Here is a tiny trained network, its code and every weight. The questions are about switching its units off for an input and a target symbol, where a switched-off unit gives its printed mean instead of its output.

import numpy as np


def w(rows, s, z=0):
    codes = np.array(rows[::2]) - 128.0
    scale = np.full(codes.shape[1], s)
    scale[-1] = z or s
    return codes * scale


def f(y):
    return np.maximum(y, 0)


def softmax(a):
    e = np.exp(a - a.max(-1, keepdims=True))
    return e / e.sum(-1, keepdims=True)


def log_softmax(a):
    a = a - a.max(-1, keepdims=True)
    return a - np.log(np.exp(a).sum(-1, keepdims=True))


def net(x, mask):
    ids = ['αβγδεζηλμπφω'.index(c) for c in x.split()]
    T = len(ids)
    res = E[ids] + P[:T]
    u = 0
    for l in range(2):
        q, k, v = (res @ M[l].T for M in (Q, K, V))
        z = softmax(np.where(np.tri(T) > 0, q @ k.T / 4**0.5, -1e9)) @ v
        res = res + np.where(mask[u], z, O[l][:, -1]) @ O[l][:, :-1]
        u += 1
        y = f(res @ A[l][:, :-1].T + A[l][:, -1])
        res = res + np.where(mask[u : u + 8], y, B[l][:, -1]) @ B[l][:, :-1]
        u += 8
    return log_softmax(res[-1] @ U[:, :-1].T + U[:, -1])


Q, K, V, O, A, B = {}, {}, {}, {}, {}, {}
E = w([
[85,90,177,173],'α',
[184,173,67,103],'β',
[95,153,121,132],'γ',
[97,194,110,161],'δ',
[65,160,117,145],'ε',
[84,158,132,153],'ζ',
[152,107,123,42],'η',
[58,101,120,86],'λ',
[106,154,81,92],'μ',
[171,196,157,173],'π',
[176,183,145,117],'φ',
[156,129,254,82],'ω',
],0.0085)
P = w([
[187,29,148,187],'0',
[64,228,150,89],'1',
[69,254,165,72],'2',
[73,228,176,73],'3',
[86,229,174,56],'4',
[104,222,190,51],'5',
[122,200,200,49],'6',
[131,179,197,28],'7',
[143,171,205,37],'8',
[163,163,216,47],'9',
[148,163,193,62],'10',
],0.0037)
Q[0] = w([
[157,183,219,31],'L0H0',
[123,72,74,198],'L0H0',
[122,162,139,91],'L0H0',
[108,61,25,247],'L0H0',
],0.012)
K[0] = w([
[213,4,90,162],'L0H0',
[40,246,138,84],'L0H0',
[152,96,137,159],'L0H0',
[26,255,158,85],'L0H0',
],0.0076)
V[0] = w([
[70,240,82,218],'L0H0',
[220,161,37,23],'L0H0',
[41,196,3,28],'L0H0',
[5,41,131,86],'L0H0',
],0.0062)
O[0] = w([
[140,115,115,247,73],'L0H0',
[236,111,92,82,2],'L0H0',
[178,2,88,146,33],'L0H0',
[25,28,123,102,185],'L0H0',
],0.0078,0.00095)
A[0] = w([
[117,139,57,253,116],'L0N0',
[138,105,79,175,253],'L0N1',
[92,114,206,171,185],'L0N2',
[128,127,129,128,125],'L0N3',
[165,119,43,127,213],'L0N4',
[92,69,87,130,229],'L0N5',
[148,132,94,102,177],'L0N6',
[92,171,176,152,203],'L0N7',
],0.0073,0.0049)
B[0] = w([
[105,136,114,254,138],'L0N0',
[50,205,72,142,190],'L0N1',
[66,127,193,163,216],'L0N2',
[127,127,129,129,128],'L0N3',
[99,221,26,141,165],'L0N4',
[15,173,87,132,197],'L0N5',
[112,170,100,100,165],'L0N6',
[88,173,174,129,254],'L0N7',
],0.0066,0.0052)
Q[1] = w([
[64,27,168,110],'L1H0',
[44,253,174,83],'L1H0',
[193,19,94,177],'L1H0',
[50,249,160,57],'L1H0',
],0.0067)
K[1] = w([
[199,243,85,121],'L1H0',
[254,17,204,28],'L1H0',
[25,224,57,197],'L1H0',
[238,44,203,65],'L1H0',
],0.006)
V[1] = w([
[142,70,255,116],'L1H0',
[137,201,95,252],'L1H0',
[34,99,25,131],'L1H0',
[102,88,204,220],'L1H0',
],0.0077)
O[1] = w([
[190,19,209,94,246],'L1H0',
[156,184,114,245,155],'L1H0',
[2,128,71,153,138],'L1H0',
[152,46,161,198,213],'L1H0',
],0.0086,0.0011)
A[1] = w([
[59,156,3,188,85],'L1N0',
[217,12,157,120,2],'L1N1',
[50,180,3,223,48],'L1N2',
[132,119,155,208,183],'L1N3',
[181,142,131,207,150],'L1N4',
[132,174,140,93,136],'L1N5',
[174,98,116,94,74],'L1N6',
[135,173,136,96,138],'L1N7',
],0.0046,0.0045)
B[1] = w([
[196,40,99,101,237],'L1N0',
[98,124,2,217,150],'L1N1',
[227,16,114,100,254],'L1N2',
[130,127,184,193,181],'L1N3',
[176,131,171,139,155],'L1N4',
[127,155,138,96,169],'L1N5',
[107,152,89,107,134],'L1N6',
[124,156,135,100,167],'L1N7',
],0.0055,0.0069)
U = w([
[2,169,215,176,179],'α',
[232,153,57,101,213],'β',
[141,99,108,151,2],'γ',
[213,76,92,193,94],'δ',
[144,45,95,178,140],'ε',
[133,94,124,188,80],'ζ',
[61,214,128,7,48],'η',
[34,41,97,87,202],'λ',
[164,64,47,99,146],'μ',
[155,226,158,190,114],'π',
[142,255,151,127,78],'φ',
[232,24,213,54,184],'ω',
],0.0044,0.0019)

Each question gives the input, a string of symbols that net reads in full, and the target symbol t.
The units are the heads (4 rows each of Q, K, V and O) and the neurons (one row each of A and B). Each row of codes is followed by its name. A weight is (code - 128) times the scale printed after its matrix; where a second scale follows, it is the last column's (O, A, B and U).
mask holds one flag per unit, layer by layer, with each layer's heads first. A switched-off unit (its flag False) gives its mean, the last column of its rows in O or B, instead of its output. The means were averaged over made-up inputs and are rounded, as every weight is.
A unit's drop is (log p(t) with every unit on - log p(t) with that unit switched off) / (log p(t) with every unit on - log p(t) with every unit switched off).
The circuit of an input: a set's keep is (log p(t) with only the set's units on - log p(t) with every unit switched off) / (log p(t) with every unit on - log p(t) with every unit switched off). Starting from the 12 units with the biggest drops (on a tie, the unit counted first), units are removed one at a time, each time the one whose removal leaves the highest keep (on an exact tie, the one counted first), for as long as the keep stays at least 0.8.
circuit, biggest first: the units of the circuit, biggest drop first
unit that matters most: the unit with the biggest drop
top k neurons: the k neurons with the biggest drops, biggest first
top k neurons in layer l: the k neurons of layer l with the biggest drops, biggest first
drop when u is switched off: that unit's drop, to one decimal
input λ η λ α λ λ μ, target λ: circuit, biggest first : [L0H0, L1H0]
input π ζ φ, target π: circuit, biggest first : [L0H0, L1H0]
input ω η φ, target ω: circuit, biggest first : [L1H0, L0N5]
input α η γ ω, target α: circuit, biggest first : [L0H0, L0N2]
input μ δ β α ω ε ε, target ω: circuit, biggest first : [L1H0, L0N1]
input η λ π φ, target η: circuit, biggest first : [L0H0, L1H0, L1N2]
input ω λ π, target ω: circuit, biggest first : [L1H0, L0N5]
input π α π ω π μ μ λ β ω π, target ω: circuit, biggest first : [L1H0, L0N1]
input ω ω ε ζ λ λ β π η ω λ, target ω: top 3 neurons : [L0N1, L0N4, L0N5]
input η ε μ δ ζ μ ω δ, target ω: top 2 neurons in layer 0 : [L0N5, L0N4]
input δ γ δ δ, target δ: unit that matters most : L0H0
input φ ζ λ ε α ω π γ, target ω: top 3 neurons in layer 0 : [L0N1, L0N4, L0N5]
input π α η φ, target φ: top 2 neurons in layer 1 : [L1N2, L1N0]
input η β ζ α φ λ λ η β λ β, target η: top neuron in layer 0 : [L0N1]
input β ε ζ β γ, target β: top 2 neurons in layer 0 : [L0N4, L0N2]
input η ω β μ, target η: top 2 neurons in layer 1 : [L1N2, L1N0]
input φ λ λ ζ ζ η, target η: drop when L0N6 is switched off : 0.1
input ω η ε μ, target ω: drop when L1H0 is switched off : 1.4
input ω δ ε, target ω: drop when L0H0 is switched off : 0.2
input λ ω α γ δ α δ ε μ δ ω, target ω: top neuron : [L0N1]
input η ω δ β γ μ, target η: top 2 neurons : [L1N2, L1N0]
